Each row has a name. Each piece below is followed by the name of the row it came from, unless a question asks for something else. Each question is about the rows just above it.

z486: [ 5.53  2.62 -4.12 -2.17 -2.61 -2.72 -4.74 -2.94  2.06  4.50 -3.18 -0.09]
z478: [-4.45 -3.26 -0.39  0.03  0.67 -2.07 -4.99 -5.31 -1.82 -4.89  0.26  3.67]
z507: [-4.32  3.38  2.25  9.35 -0.73 -0.84 -5.88 -4.85  0.53 -5.69  0.29  4.74]
z20: [ 0.35  0.56  3.15  2.43 -0.69 -1.80 -1.16 -0.19 -4.73  0.32 -6.68 -0.96]
z272: [-1.21 -0.69 -2.85 -1.21 -7.45  4.64  0.54  0.37 -1.63 -3.27  7.00  1.14]
z139: [-0.12 -0.60  0.05 -0.03 -3.74 -0.84 -5.88 -4.85  0.53 -5.69 -1.17  3.45]
z635: [-0.12 -0.60  0.05 -0.03 -3.74 -0.84 -5.88 -4.89 -5.31 -1.82 -1.17 -3.57]
z73: [-0.42  1.21  0.37  0.76 -0.30  0.21  1.49  1.17 -5.83  1.52  0.99  0.73]
z971: [ 3.70 -4.32  3.38  2.26  9.35 -0.73  0.38  0.30 -0.07 -0.23  0.29  4.74]
Where do [-5.31 -1.82 -4.89] appear? | z478
Give the next entry after [-4.32  3.38  2.26  9.35 -0.73]. | [0.38]
asked: [ 3.70 -4.32  3.38  2.26  9.35 -0.73  0.38  0.30 -0.07 -0.23] | z971
The row with [-0.60  0.05 -0.03 -3.74 -0.84 -5.88 -4.85  0.53 -5.69] is | z139

z426: [-4.49  1.57 -0.68 -0.07  2.20 -3.09  0.01  4.68 -1.43]
z130: [-3.34 -1.86 -1.43 -3.53 -1.53 -0.47 -3.87 -2.99 -1.59]
z225: [ 0.91 -2.27 -1.89  0.17 -0.31  5.76 -6.20 -6.66  1.74]
z4: [ 0.92 -2.93 -3.00  0.83 -2.13 -2.84 -1.07 -1.76 -2.50]
z13: [ 1.70 -8.50 -5.68  2.38 -7.56 -4.63  0.65 -2.72 -6.37]
z463: [-2.72  0.10  0.05 -3.47 -0.08 -4.25 -6.29 -3.99 -2.03]
z279: [-0.67  0.10  0.05 -0.38  0.17 -0.22 -0.24  0.07  0.01]
z987: [-1.53 -1.86 -0.47 -3.87 -3.34 -1.43 -3.53 -0.97 -1.30]
Give the next entry after [-1.86 -1.43 -3.53 -1.53 -0.47 -3.87]. | [-2.99]
asked: [-0.67  0.10  0.05 -0.38  0.17 -0.22 -0.24  0.07  0.01] | z279
The next entry after [-3.34 -1.86 -1.43 -3.53 -1.53 -0.47 -3.87]: | [-2.99]
What is the next entry after [ 0.05 -0.38]? | [0.17]

z222: [ 6.38  4.12  1.02  2.17 -0.38  8.25]
z693: [ 4.12  6.38  8.25  7.44 -2.68  9.00]
z163: [ 6.38  4.12  1.02  2.17 -1.21  8.25]
asked: [ 4.12  1.02  2.17 -0.38] | z222
Where do [ 2.17 -0.38  8.25] appear? | z222
Where do [ 6.38  4.12  1.02  2.17 -1.21  8.25] appear? | z163
The row with [ 6.38  8.25  7.44 -2.68  9.00] is | z693
Give the next entry after [ 4.12  1.02  2.17 -1.21]. | [8.25]
Which row holds [ 2.17 -1.21  8.25]? | z163

z310: [-4.03  9.44 -7.96  8.88 -1.19 -5.29 -0.15  9.58 -2.94  7.29  8.42 -0.66
  8.49  9.83  7.68 -4.36 -0.08]
z76: [-5.73  1.69 -1.84  1.61  6.41 -3.99  4.09 -2.94  9.58  7.29  1.34  6.98
  1.74  2.07  1.62 -5.46  7.40]
z967: [-5.73  1.69 -1.84  1.61  6.41 -3.99  7.49  2.15 -8.67  0.91  1.34  6.98
  1.74  2.07  1.62 -5.46  7.40]
asked: [ 9.58 -2.94  7.29] | z310
The next entry after [ 7.29  8.42 -0.66  8.49]: | [9.83]

z437: [ 2.85 -6.87 -1.25 -3.54  3.96  0.79 -2.26  6.56 -1.17 -2.14  9.01 -1.45
  0.69 -3.70  4.16  0.65  0.40  5.00  2.73  0.02 -6.10 -0.92  0.40 -9.06
  6.97 -8.13 -3.15  0.32 -3.49]
z456: [ 5.44 -2.23  9.12  0.29  5.97 -1.31  0.24 -2.97 -1.00 -4.50  5.50 -2.54
 -1.01 -2.29  8.49  2.87 -1.93 -2.12 -0.41 -0.51 -4.66 -0.79 -0.04 -0.50
 -2.68  0.36  2.43 -0.46  1.39]
z488: [-1.17 -2.14  9.00 -1.45  0.69 -1.00  5.50  9.12  5.97 -2.23  0.29 -2.97
 -1.71 -1.60 -2.40 -3.72 -6.11  0.17  0.20  1.11 -0.47 -0.35 -4.13 -1.83
 -2.11  1.74 -3.55  1.80  0.32]
Give the next entry after [ 0.40 -9.06]. | [6.97]
asked: [-6.87 -1.25 -3.54] | z437
What is the next entry after [ 5.44 -2.23  9.12  0.29  5.97 -1.31  0.24 -2.97 -1.00 -4.50  5.50 -2.54]? | [-1.01]
[-2.14  9.00 -1.45  0.69 -1.00  5.50  9.12  5.97] is in which row? | z488
Give the next entry after [-1.17 -2.14  9.01 -1.45  0.69]. | [-3.70]
[0.40 5.00] is in which row? | z437
asked: [ 5.50  9.12  5.97 -2.23  0.29 -2.97 -1.71] | z488

z360: [-2.60  0.62  7.34 -1.82  7.59  7.37]
z808: [-5.20  3.86  9.47 -5.86  9.01  9.18]
z62: [ 3.46 -3.45  0.05  5.45  1.11  0.45]
z489: [ 1.72 -8.30  6.09  7.06  8.39  0.09]
z408: [ 5.63 -5.28 -2.30  8.27 -0.86 -1.73]
z594: [ 1.72 -8.30  0.05  5.45  1.11 -3.24]
z652: [-0.44 -1.21  4.98  1.01  5.61  5.19]
z246: [ 1.72 -8.30  6.09  7.06  8.39  7.05]
z40: [ 4.03 -7.10  1.50  8.14  3.43  2.30]
The row with [ 1.72 -8.30  6.09  7.06  8.39  7.05] is | z246
What is the next entry after [ 3.46 -3.45]? | [0.05]
asked: [-5.20  3.86] | z808
asked: [ 3.46 -3.45  0.05  5.45  1.11  0.45] | z62
What is the next entry after [-5.20  3.86]? | [9.47]
Which row holds [-7.10  1.50  8.14]? | z40

z80: [-6.72 -3.08 -9.06 -0.89  0.40]
z894: [-6.72 -3.08 -9.06 -0.89 -0.61]
z187: [-0.91 -9.06 -1.11 -0.35 -0.36]
z106: [-9.06 -0.92 -9.06 -1.11  1.06]
Where do [-9.06 -1.11 -0.35 -0.36] appear? | z187
asked: [-0.91 -9.06 -1.11 -0.35] | z187
asked: [-6.72 -3.08 -9.06 -0.89  0.40] | z80
Give the next entry after [-0.92 -9.06 -1.11]. | [1.06]
The row with [-9.06 -0.92 -9.06 -1.11] is | z106

